Known rows, with every step that occurs
j-c-k-x-d-p-h-y: -320; 18; -3; 62; -58; -58; 9; -91; 151; -27; 51; 60; -321; -34; 114; 136; 78; -133; -52; -67; -14; -193; 5; -5; 144; 102; -231; 130; -110; 167; 127; -338; -31; -256; 10; -172; -35; 54; 231; 45; -375; -131; -173; -44; -39; 29; 127; 176; -83; -108; 43; 9; 208; 151; 83; -148; -87; 124; 329; -52; -383
j-k-x-d: -279; -133; 198; -68; -33; -77; 65; 32; 100; -3; -16; -18; -379; -1; 87; 144; -72; -80; -54; -7; -66; 19; 26; 61; 159; 385; 29; 173; 105; 55; 70; -549; -52; -67; 181; -56; 79; 75; 81; 1; -202; -96; 119; -73; -7; 47; -53; -117; -115; -23; -73; -37; 106; 61; 120; -28; -67; 40; 358; -8; 123
q-y-c-p-v-j-x: -404; -222; 77; 27; 149; -52; 90; -83; 146; 2; -20; 75; -72; -84; 20; 153; -26; 97; -97; 17; 35; 102; -27; -39; 249; 258; -21; 61; 200; -41; 17; -212; -80; -183; 164; -37; -212; 381; 79; 93; -448; 217; -27; 21; 99; 57; 63; -400; -172; 9; 105; -5; 38; -9; -42; -111; -114; -56; 229; -69; 35
c-x-d-p-v: -15; -50; 11; 30; -47; -46; 169; 265; 119; 59; -87; -22; -208; -187; 245; 124; -29; -46; -2; -14; -31; -57; -33; 50; 2; 189; -132; 89; 128; 34; 24; -15; -45; -131; 96; -110; 268; 307; 62; 100; -487; -20; -12; 194; 42; 88; 75; -256; -86; 34; -10; 21; 8; 49; -91; -23; -22; 134; 319; 9; -172
c-x-d-p-q: -150; 12; -35; -12; -19; 18; 63; -13; 127; 24; -23; 42; -319; 72; 89; 65; 92; 0; 1; -20; -54; -172; -79; 7; -72; 42; -32; 158; 75; 59; 81; -165; -23; -237; 38; -182; -168; 122; 106; 160; -540; -81; 67; 200; 155; -54; 77; -302; 22; 134; 106; -8; 73; -59; -131; -9; 28; 219; 351; -87; -123
p-q-h-y-d-x-k-c: -262; -84; 28; -146; -199; -82; 89; -195; -54; 104; -5; -12; -94; 159; 105; 116; 89; -46; -25; -28; 71; -164; -78; -68; -183; -28; -37; 132; 48; 132; -25; 90; -95; -10; 24; 44; -31; 200; 86; 137; -364; 217; 262; -126; -46; 85; 67; -74; -139; 34; 55; 40; -20; 63; 119; -2; -125; -107; 68; -135; 6
x-c-p-h: -127; -5; 9; 4; -84; -50; 114; -157; 137; 25; -37; 14; -405; 223; 19; 123; 105; -60; 52; -107; -96; -161; -94; 14; 363; -141; -15; 150; -253; 191; 63; 36; -14; -173; 106; -96; -439; 115; 146; 0; -281; 41; 47; 131; -107; -35; 86; -64; -125; 117; 52; -26; 102; -11; 65; -144; 32; 84; 47; -138; -208
q-h-y-d-p: -166; -114; -3; -63; -181; -81; 113; 107; 152; 83; -63; -73; -200; 103; 136; 84; 54; -40; -96; -37; -67; -236; -65; 13; -121; -85; -247; 156; -173; 71; 150; -171; -23; -160; 15; -84; -71; 10; 87; 62; -294; 4; -3; 23; 44; 17; 153; 23; 36; -99; -105; -75; 281; 70; -22; -142; 52; 106; 132; -127; -172
q-h-y-p-v-j-x-c-k: -296; 32; 13; -21; 3; -40; 54; -26; 69; 11; -69; 153; -291; 69; 47; 211; 69; -76; -41; 41; -5; 7; -86; 18; -3; 263; -4; -14; 114; 131; -84; -122; -177; -240; -38; 68; -107; 237; 125; 103; -554; 174; 11; -39; -159; 227; 55; 19; -231; -52; 65; 62; 118; 133; 118; -57; -107; -23; 197; -160; -217
y-d-p-c-x-k: -275; -243; 110; -117; -129; -43; 91; -146; 12; 79; 19; 56; -128; -123; 95; 93; 55; -59; 0; 45; -13; -179; 106; -43; 83; 95; 28; 67; 187; -116; -10; -67; -54; 31; -84; 59; 82; 306; -22; 93; -442; 184; 136; -98; -141; 125; 91; -144; -104; -14; -30; 42; 193; -7; -66; -22; 39; -99; 130; -136; -86
h-y-p-c-k-j-x: -361; 3; 63; -28; -37; -41; -34; -183; 102; -6; 3; 106; -211; -67; 1; 163; 113; -8; -198; 5; 155; 165; 97; -50; 155; 343; -122; 101; 44; 34; 39; -276; -78; -198; 77; -41; -85; 152; 102; 76; -696; 238; -14; -67; -6; 163; 14; -79; -267; -45; 51; 5; -59; 9; 226; -93; -64; -98; 260; -153; -101
v-j-c-k: -232; -126; -45; -57; 45; -22; 67; -27; 95; 22; 85; 170; -175; -39; 94; 224; 61; -68; -57; 24; -52; 218; -59; -60; -187; 236; -6; 4; 90; 52; -64; -126; -191; -144; 24; 16; 117; 94; 114; 141; -372; 70; 12; -70; -168; 358; 117; 40; -159; -54; -68; -5; -3; 24; 21; -55; -60; 56; 221; -137; -202
v-j-k-c-p-h-y-d-x: -324; -154; 7; -110; -135; -79; 172; -167; 98; 71; -97; -176; -260; 162; 133; 83; 25; -94; -73; -41; -12; -38; 90; -27; -2; -123; -110; 224; -94; -1; 78; -233; -134; -77; 179; -93; -363; 221; 83; 90; -287; 64; -12; -63; -50; -139; 134; -67; -142; 21; -13; 7; 114; 110; 52; -76; -164; -19; 11; 17; 115
d-p-v-h-y-c-k: -152; -57; -57; -20; -66; -37; 31; 45; 45; 78; 0; 114; -234; -137; 54; 214; -5; -90; -160; 15; -50; 200; -57; -14; -250; 115; -90; 1; 34; 10; -27; 130; -160; -207; -167; -58; 88; -5; 162; 152; -564; 50; -409; -32; -121; 239; 217; 45; -208; -126; 39; 23; 66; 169; -99; -157; -101; 13; 263; -196; -347
c-x-d-p-v-h: -241; 27; -67; 51; 0; -58; 161; 237; 124; 79; -125; 65; -253; -152; 148; 149; -4; -108; 30; -59; -127; 69; 6; 33; 245; 4; 56; 134; 101; -80; 1; 30; -27; -215; 108; -179; -365; 334; 51; 70; -465; 72; 62; 119; 64; 140; 86; -225; -23; 35; -15; 14; 34; 177; -181; -90; -10; 67; 313; -83; -101
h-y-p-q-x-d-c-k-j: -243; 111; -30; -65; 13; -8; -39; -212; 110; 108; 10; 50; -469; -22; 122; 208; 133; -102; -238; 85; 97; 266; -108; -18; -60; 295; -91; -1; 10; 252; 26; -380; -156; -230; 58; 38; 6; 117; 152; 55; -541; 136; -98; 35; -130; 132; 3; 17; -265; 12; -36; -14; -50; 11; 196; -48; -130; 36; 232; -66; -206
x-k-c-p: -89; -194; 113; -57; -179; -54; 140; -211; -14; 116; 40; -1; -219; 224; 62; 184; -14; 39; -14; -74; 5; -152; -92; -10; -99; 189; -46; 83; -55; 105; -30; 15; -133; -22; 182; 38; 128; 173; 164; 87; -374; 168; 146; 8; -190; 165; 128; -127; -224; 97; 19; -3; -53; -47; 110; -59; -24; -13; -61; -121; -229
k-c-p-v-h-y-d: -218; -143; 65; 79; -190; -119; 104; 112; 145; 109; -213; -169; -207; 46; 204; 124; -59; 4; -134; -75; -91; 106; 17; -27; 70; -139; -126; 166; -89; 194; -26; -122; -89; -155; 76; -77; -108; 214; 126; 102; -186; 134; 92; 43; -62; 90; 110; -228; -11; -180; -88; -38; 115; 252; 89; -150; -101; -12; 94; -137; -31
p-y-c-k: -74; -122; 8; -59; -66; -17; 30; 16; 14; 52; 4; 99; -216; -130; 56; 205; -2; -54; -170; 45; -37; 224; -105; -33; -273; 139; -18; 15; 77; 45; -57; 163; -125; -176; -110; 4; 172; -69; 137; 119; -365; 59; -375; 6; -173; 207; 187; 7; -203; -96; 33; 3; -33; 68; -1; -115; -85; -26; 193; -220; -281
q-x-d-p-y-c-k: -159; -73; 35; -96; -44; -10; 34; -16; 34; 103; -39; 135; -324; -82; 71; 216; -51; -109; -136; 71; -5; 61; -114; -9; -222; 99; -90; 12; 106; 39; -6; -69; -148; -206; -23; -19; 204; -26; 130; 115; -487; -3; -387; 39; -127; 178; 173; -23; -186; -100; 18; -4; 47; 52; -56; -106; -97; 20; 248; -160; -262
v-j-c-x-d: -311; -110; 80; -23; 117; -60; 126; 38; 218; -24; -58; 59; -286; -58; 174; 181; -122; -140; 25; -21; -91; 175; -15; 20; 129; 168; 160; 121; 167; 57; 39; -464; -73; -109; 220; -90; -52; 274; 27; 14; -89; -55; 202; 32; -25; 140; -73; -199; -14; -50; -170; -22; 84; 45; 27; 0; -19; 112; 400; 1; 192
q-y-p-c-k-j-x: -376; -31; 56; -42; 40; -35; -16; -183; 73; -21; 56; 123; -219; -94; -24; 175; 131; 16; -177; 38; 178; 201; 71; -41; 181; 415; -71; 83; 40; 14; 22; -303; -38; -198; 81; -24; 35; 169; 93; 81; -671; 232; 15; -68; -2; 176; -4; -122; -247; -29; 64; -25; -50; -30; 220; -107; -65; -116; 211; -154; -50
v-h-y-d: -266; -137; 50; 52; -127; -110; 78; 133; 137; 43; -194; -196; -175; 11; 168; 98; -17; -9; -140; -71; -117; 101; 59; -26; 87; -187; -73; 171; -104; 106; 22; -241; -50; -146; 3; -59; -225; 96; 55; 67; -29; 105; 82; -15; -4; 9; 99; -112; 62; -223; -167; -53; 184; 293; 56; -162; -50; -7; 136; -151; 40
q-x-k-j-c-p-v-h-y-d: -352; -167; 59; 32; -126; -115; 87; -14; 173; 200; -129; -125; -366; -14; 219; 143; 1; -1; -162; 0; -33; 43; 58; -70; 159; -75; -168; 102; -36; 169; -23; -390; -136; -137; 173; 12; -204; 262; 138; 102; -214; 168; 199; 32; -76; 83; 80; -305; -52; -187; -99; -44; 164; 214; 55; -122; -132; -49; 99; -142; -130
p-h-y-c-k-x: -305; -88; 35; -5; -65; -34; -13; -141; 53; 51; 99; 160; -289; -31; -84; 172; -11; -64; -208; 36; -16; 193; -19; -39; 70; 213; -72; 110; 53; 28; 34; -157; -35; -114; -75; -84; -98; 63; 139; 41; -411; -48; -363; -168; -158; 110; 71; 22; -210; -99; 114; 2; 131; 94; 47; -142; -181; -68; 283; -169; -187
y-c-x-k: -258; -275; 76; -102; -24; -36; 102; -178; -20; 103; 78; 72; -156; -83; 16; 143; 9; -26; -54; 41; -14; -76; 35; -55; -9; 175; 153; 12; 222; -171; -9; -10; -61; 71; -107; 119; -62; 204; -22; 59; -243; 145; 10; -111; -121; 90; 77; -143; -146; -33; -32; 50; 123; 61; -120; -15; -4; -124; 158; -189; -66
x-d-p-h-y-c-k: -190; -46; 0; -69; -70; -43; 1; -62; 94; 45; -4; 107; -320; -60; 38; 205; -13; -146; -143; 0; -74; 121; -66; 6; -185; 87; -90; 47; -40; 66; 38; -44; -123; -214; -158; -75; 142; -80; 161; 109; -494; -29; -414; -36; -116; 167; 182; 145; -186; -133; -1; -8; 117; 118; -39; -154; -72; 58; 279; -167; -257
v-h-y-d-x-k-c: -249; -122; 31; -129; -183; -91; 110; -160; -97; 121; -22; -26; -36; 105; 94; 145; 54; -69; -26; -55; 46; -108; -11; -65; -117; -38; -1; 122; 54; 26; -29; 98; -111; 33; 37; 45; -86; 174; 48; 131; -328; 272; 210; -170; -84; 167; 82; -21; -140; -3; -50; 64; -4; 142; 149; -29; -111; -125; 75; -110; 38
x-d-p-h-y: -234; 35; -2; 59; -61; -64; 31; -45; 134; -64; -24; -63; -219; -26; 160; 100; 80; -109; -18; -115; -29; -255; -4; 20; 181; -15; -225; 139; -147; 145; 157; -243; 10; -242; -21; -164; -62; 32; 168; 15; -263; -86; -153; 24; 46; -120; 150; 179; -32; -79; -10; 3; 185; 178; 47; -151; -20; 131; 270; -21; -305
v-h-y-c-x: -272; -106; -47; 59; 60; -30; 87; -49; 97; -3; -16; 104; -152; -84; -5; 166; -108; -74; -103; -24; 26; 242; 23; -44; 71; -7; 140; 66; 108; -77; 66; 58; -35; -86; -81; -118; -362; 195; 36; 9; -223; -26; -273; -57; -74; 74; 69; -187; -74; -123; 4; 30; 133; 168; -135; -129; -54; -65; 322; -192; -25
q-h-y-p: -230; -89; -27; 4; -57; -36; 86; 129; 98; 7; -140; -89; -204; 332; 169; 112; 31; -2; -52; -64; -16; 14; -110; 38; 100; 169; -68; 37; -136; 117; 28; -348; -87; -190; -66; -86; -141; -3; 144; -11; -147; 99; 57; -39; -120; -45; 51; 237; -66; -44; 45; -84; 187; 240; 159; -58; -44; 1; 112; -111; -265
x-c-p-v-h-y: -184; 28; -32; 153; -28; -77; 86; 106; 59; -23; -64; -89; -202; -85; 177; 157; 38; -15; -32; -95; -34; -28; -9; 15; 123; 34; -80; 45; -31; 154; -22; -55; -111; -237; 71; -75; -299; 204; 202; 71; -216; 108; 5; 36; -46; 30; 135; -80; -107; -72; 26; 61; 96; 301; 48; -151; -104; 40; 209; -79; -370
x-d-p-h-y-c-k-j: -164; 33; -62; -143; -84; -68; -27; -250; 186; 127; 134; 109; -409; -159; 77; 235; 141; -147; -276; 24; -18; 332; -93; -27; -37; 267; -158; 79; -46; 143; 92; -110; -41; -184; 17; -28; -63; -76; 157; 48; -536; 104; -229; 4; -89; 136; 87; 86; -254; -54; -84; -41; 7; -28; 142; -117; -51; 20; 250; -143; -217
y-c-k-x-d-p: -155; -107; 50; -131; -91; -45; 82; 32; 114; 104; 32; 96; -325; 37; 32; 159; -29; -114; -102; 12; -105; -76; -98; 56; -122; 181; -114; 132; -1; -30; 134; -285; -56; -139; 73; -116; 23; -52; 99; 76; -472; -50; -165; -4; 0; 138; 76; 12; -94; -3; -69; -42; 223; -22; -1; -89; 6; 153; 341; -61; -120

Rows
-246; -177; 19; -23; -67; -37; 146; -110; 92; 92; -31; 175; -112; 36; 80; 164; -71; -71; -6; 5; 103; 9; 12; -50; 80; 255; 4; 111; 261; -8; 51; 124; -72; -2; 26; -63; 33; 415; 11; 66; -624; 0; 10; -39; -119; 251; 63; -320; -112; 1; 17; 49; 74; -30; -39; 0; -34; -73; 242; -106; 109 | y-d-p-v-j-k-c-x
-211; -124; -82; -121; 3; -36; 50; -174; 106; 184; 220; 140; -314; 26; 111; 170; 230; 17; -95; 50; 121; -9; -85; -134; -64; 178; -115; 2; 1; 142; 39; -222; -152; -52; 211; 50; -185; 14; 159; 147; -383; 158; 358; 7; -25; 264; 9; -243; -146; 63; -31; -34; 25; -134; 105; -6; -18; 45; 273; -169; -296 | d-p-q-x-k-j-c
-329; -37; 142; -35; -31; -77; 8; -41; 152; 11; -36; 46; -422; -61; 65; 179; -100; -157; -124; -4; -122; 157; -25; 47; 144; 199; -5; 161; 55; 118; 47; -492; -35; -174; 71; -114; 42; 80; 130; 14; -252; -90; -148; -60; -61; 51; -17; 9; -128; -111; -34; -29; 130; 133; 105; -94; -142; 56; 385; -42; 13 | p-h-y-c-k-x-d
-225; -45; 10; -84; -48; -60; 114; 44; 179; 34; -18; 75; -313; 15; 98; 144; -54; -155; -31; -24; -63; -155; -99; 63; -67; 71; -77; 125; -29; 9; 176; -246; -20; -183; 72; -141; -83; 73; 91; 12; -363; -103; -109; 36; 52; 44; 75; 4; -25; -39; -69; -41; 254; 20; -92; -96; 45; 147; 335; -69; -108 | q-h-y-c-x-d-p
-299; -267; 29; -85; 34; -14; 88; -227; -21; 99; 154; 106; -211; -94; 4; 130; 79; 9; -43; 80; 21; -185; 0; -52; -45; 243; 103; -6; 221; -154; 8; -69; -30; -23; -131; 77; 1; 209; 48; 120; -379; 92; -22; -71; -64; 51; 109; -203; -104; -3; 78; 37; 203; 11; -166; -33; -24; -73; 165; -183; -169 | d-p-q-y-c-x-k
-71; -56; 96; 83; -38; -58; 135; 122; 147; 79; -112; -81; -372; -120; 199; 150; -22; 17; -110; 13; 8; 122; -84; 37; 34; 230; -65; 58; -8; 231; -36; -65; -157; -183; 251; -20; 129; 410; 175; 72; -430; 148; 21; 218; -57; 137; 23; -372; -274; 101; 46; 4; -155; -28; 62; -77; -106; 87; 189; -3; -198 | k-j-x-d-c-p-v
-317; -25; -24; 20; 189; -8; 16; -128; 38; -71; 195; 40; -317; -163; 48; 151; 184; 60; -83; 66; 121; -55; -57; 12; -34; 441; -78; 55; 34; 94; 43; -421; 45; -328; 49; -68; 312; 126; 196; 161; -498; -47; -16; 68; 132; -17; 76; -197; -46; -9; 138; -54; 90; -21; 35; -128; -97; 84; 206; -78; -170 | c-k-j-x-d-p-q-y
-308; -65; -12; -139; -91; -65; 19; -297; 123; 98; 139; 72; -278; -126; 136; 169; 187; -77; -173; 52; 66; 171; -9; -51; 189; 367; -51; 37; 102; 75; 22; -199; -12; -57; 36; 76; -156; 216; 81; -12; -416; 268; 182; -98; -162; 57; 0; 11; -238; 17; -14; -14; 52; -31; 173; -12; -29; -155; 116; -137; -201 | q-h-y-p-c-x-k-j
-193; -126; 45; -108; -17; -46; 80; 17; 87; 66; 93; 89; -324; -20; 32; 173; -15; -93; -99; 35; -60; -75; -102; 63; -108; 272; -112; 102; -9; -17; 128; -360; -25; -171; 66; -106; 167; -34; 128; 78; -430; -75; -188; -25; 5; 123; 78; 18; -77; -33; -44; -57; 261; -15; 11; -119; -29; 136; 311; -44; -137 | q-y-c-k-x-d-p
-327; -50; -22; -126; -33; -49; -1; -408; 77; 224; 144; 48; -404; -59; 70; 193; 171; 1; -215; 51; 77; 55; -49; -90; 152; 188; -110; 11; 97; 69; 31; -277; -92; -93; 149; 98; -389; 140; 130; 67; -471; 256; 91; -1; -40; -20; 71; -227; -248; 40; 17; -6; 18; -5; 27; -57; -103; -109; 116; -151; -260 | v-h-y-c-p-q-x-k-j
-344; -43; 1; -93; -68; -68; 13; -315; 150; 138; 114; 32; -385; -140; 113; 145; 202; -61; -225; 86; 39; 110; -49; -69; 45; 244; -3; 66; 89; 156; 38; -190; -20; -100; 41; 127; -259; 290; 88; 13; -337; 210; 175; -34; -83; 34; -10; -146; -187; 2; -37; -2; 36; -43; 96; -29; -59; -91; 134; -162; -116 | p-q-h-y-d-c-x-k-j
-333; -314; 36; -60; 28; -26; 145; -112; 59; 141; 58; 111; -177; -26; 148; 149; 47; -16; 21; 57; -26; -82; 29; -66; 123; 329; 113; -28; 307; -118; -75; -195; -127; 24; -2; 98; -53; 377; 31; 96; -314; 196; 256; -73; -184; 192; 37; -169; -134; 23; 2; 52; 133; 53; -47; 70; -42; -75; 175; -107; -171 | y-p-v-j-c-x-k
-380; 12; 21; -50; -32; -54; -26; -270; 149; 52; 71; 173; -298; -89; -78; 174; 133; -47; -224; 0; 119; 45; 47; -65; 130; 246; -152; 134; -1; -3; 130; -155; -24; -213; 64; -56; -265; 92; 114; 66; -717; 142; -170; -36; 79; 128; 67; -95; -251; -56; 46; 8; -15; -25; 90; -139; -46; -55; 299; -196; -122 | d-p-h-y-c-k-j-x
-250; -61; 25; -84; -83; -55; 63; 26; 125; 97; 19; 105; -348; -1; 39; 170; -27; -142; -102; -8; -122; -81; -73; 55; -50; 145; -117; 133; -3; -32; 134; -320; -60; -207; 66; -153; -136; -25; 140; 74; -486; -40; -190; -33; 9; 133; 101; 51; -78; -39; -50; -25; 269; 69; -21; -122; -24; 145; 371; -61; -188 | v-h-y-c-k-x-d-p
-297; -55; 19; 54; -67; -74; 143; 60; 51; 121; -104; 64; -235; -47; 84; 166; 15; -9; 10; -72; -69; 12; 9; -14; 263; 60; 53; 113; 87; -30; -85; 107; -92; -174; 168; -79; -366; 395; 116; 107; -535; 245; 181; 63; -8; 199; 105; -314; -153; 75; 87; 31; -85; 147; -88; -95; -70; -58; 147; -150; -163 | j-x-k-c-p-v-h
-290; 45; -30; 142; 5; -67; 86; 136; 109; -31; -81; -37; -199; -200; 207; 145; -17; -93; -25; -83; -36; -41; 53; 28; 150; 85; -89; 94; 73; 42; 41; -186; -49; -257; 45; -159; -164; 271; 147; 53; -318; -10; -79; 30; 37; 13; 126; -51; -36; -110; -4; 55; 115; 305; -58; -123; -89; 68; 335; -29; -264 | c-x-d-p-v-h-y
-260; -160; -61; -108; -64; -94; 74; -168; 164; 142; 165; 13; -324; -34; 157; 155; 220; -54; -140; 12; 35; 129; 1; -125; 8; 91; -87; 83; -113; 159; 36; -222; -119; -42; 191; 30; -270; 26; 164; 108; -163; 179; 322; -66; -88; 200; 8; -91; -154; -29; -101; -34; 44; -12; 215; -47; -72; -3; 200; -145; -185 | p-h-y-d-x-k-j-c
-463; -4; 55; 47; -12; -63; 9; -119; 194; -56; 1; 1; -389; 63; 134; 113; 42; -57; -72; 1; -23; -111; -134; 25; 74; 207; -93; 91; -2; 306; 77; -428; -113; -313; 97; -71; -266; 264; 277; -3; -251; -57; 14; -48; -16; -97; 75; -40; -139; 3; 174; -26; 183; 70; 0; -106; -147; 60; 243; -51; -264 | v-j-k-x-d-c-p-q-h-y
-114; -166; 34; -64; -30; -48; 97; -16; 22; 84; 23; 81; -258; 222; 16; 158; 90; 20; -27; 50; -8; -11; -132; 11; 211; 315; 55; -1; 134; 148; -15; -83; -162; -12; 51; 84; -445; 92; 101; 62; -312; 191; 213; -87; -191; 180; -58; -207; -205; 94; 48; 55; 293; 24; 258; -8; -75; -29; 261; -106; -92 | y-p-v-j-k-x-c
-380; -179; 94; -11; -156; -110; 60; -77; 228; 85; -104; -86; -385; 186; 123; 98; 19; 12; -141; 15; -104; -33; -64; -19; 122; 10; -118; 156; -37; 275; 30; -373; -98; -188; 91; -5; -384; 209; 172; 54; -178; 60; 185; -27; -76; -44; 58; -252; -41; -115; 31; -64; 321; 96; 81; -112; -113; -18; 99; -162; -23 | v-j-k-x-c-p-q-h-y-d
-189; -23; -49; 38; -71; -81; 203; 186; 93; 119; -171; -73; -337; 2; 134; 141; 18; -43; -4; -58; -149; 129; -3; 19; 199; -157; 79; 139; -43; 12; -81; 75; -115; -182; 203; -100; -600; 326; 93; 105; -319; 199; 168; 128; -36; 86; 86; -319; -99; 66; 1; 12; 25; 197; -67; -115; -85; 16; 101; -112; -78 | y-d-x-c-p-v-h
-307; -227; 25; -49; -40; -46; 107; -124; 14; 144; 58; 100; -198; -165; 68; 147; 24; -56; -48; 38; -31; -145; 45; -44; 44; 164; 66; 2; 245; -174; -7; 25; -74; -18; -107; 52; -152; 281; 47; 91; -415; 148; -51; -83; -96; 108; 130; -152; -142; -43; 30; 80; 181; 127; -181; -40; -38; -96; 216; -167; -236 | d-p-v-h-y-c-x-k
-229; -172; 25; -113; -178; -98; 82; -88; 83; 108; -21; 105; -50; 147; 151; 167; 30; -44; -23; -33; 75; -63; -142; -44; -7; 249; -175; 90; 112; 213; 48; 158; -144; -57; 33; -11; 67; 178; 138; 96; -581; 130; 147; -109; -74; 268; 117; -135; -165; 19; 45; -1; 79; -33; 102; -38; -58; -73; 187; -104; -27 | q-h-y-d-p-v-j-k-c
-293; -83; -20; -141; -54; -82; 27; -330; 124; 129; 199; 80; -296; -187; 76; 194; 162; -70; -226; 54; 53; 177; -40; -67; 59; 335; -19; 37; 116; 42; 55; -111; 7; -28; 41; 123; -234; 161; 71; -19; -296; 207; 82; -97; -95; 36; 18; -55; -234; -32; -59; -5; 28; -17; 80; -40; -43; -151; 142; -182; -153 | q-h-y-c-x-k-j
-277; -22; 19; 40; -111; -62; 70; -245; 49; -13; 17; -83; -241; 65; 121; 116; 82; -71; -16; -111; 31; -267; 33; -19; 135; -1; -178; 132; -139; 130; 73; -141; -55; -164; 52; -92; -113; 175; 206; 43; -298; 19; -100; -40; -83; -125; 175; 124; -165; -13; 87; 47; 75; 167; 83; -126; -116; 10; 69; -36; -336 | d-x-k-c-p-h-y
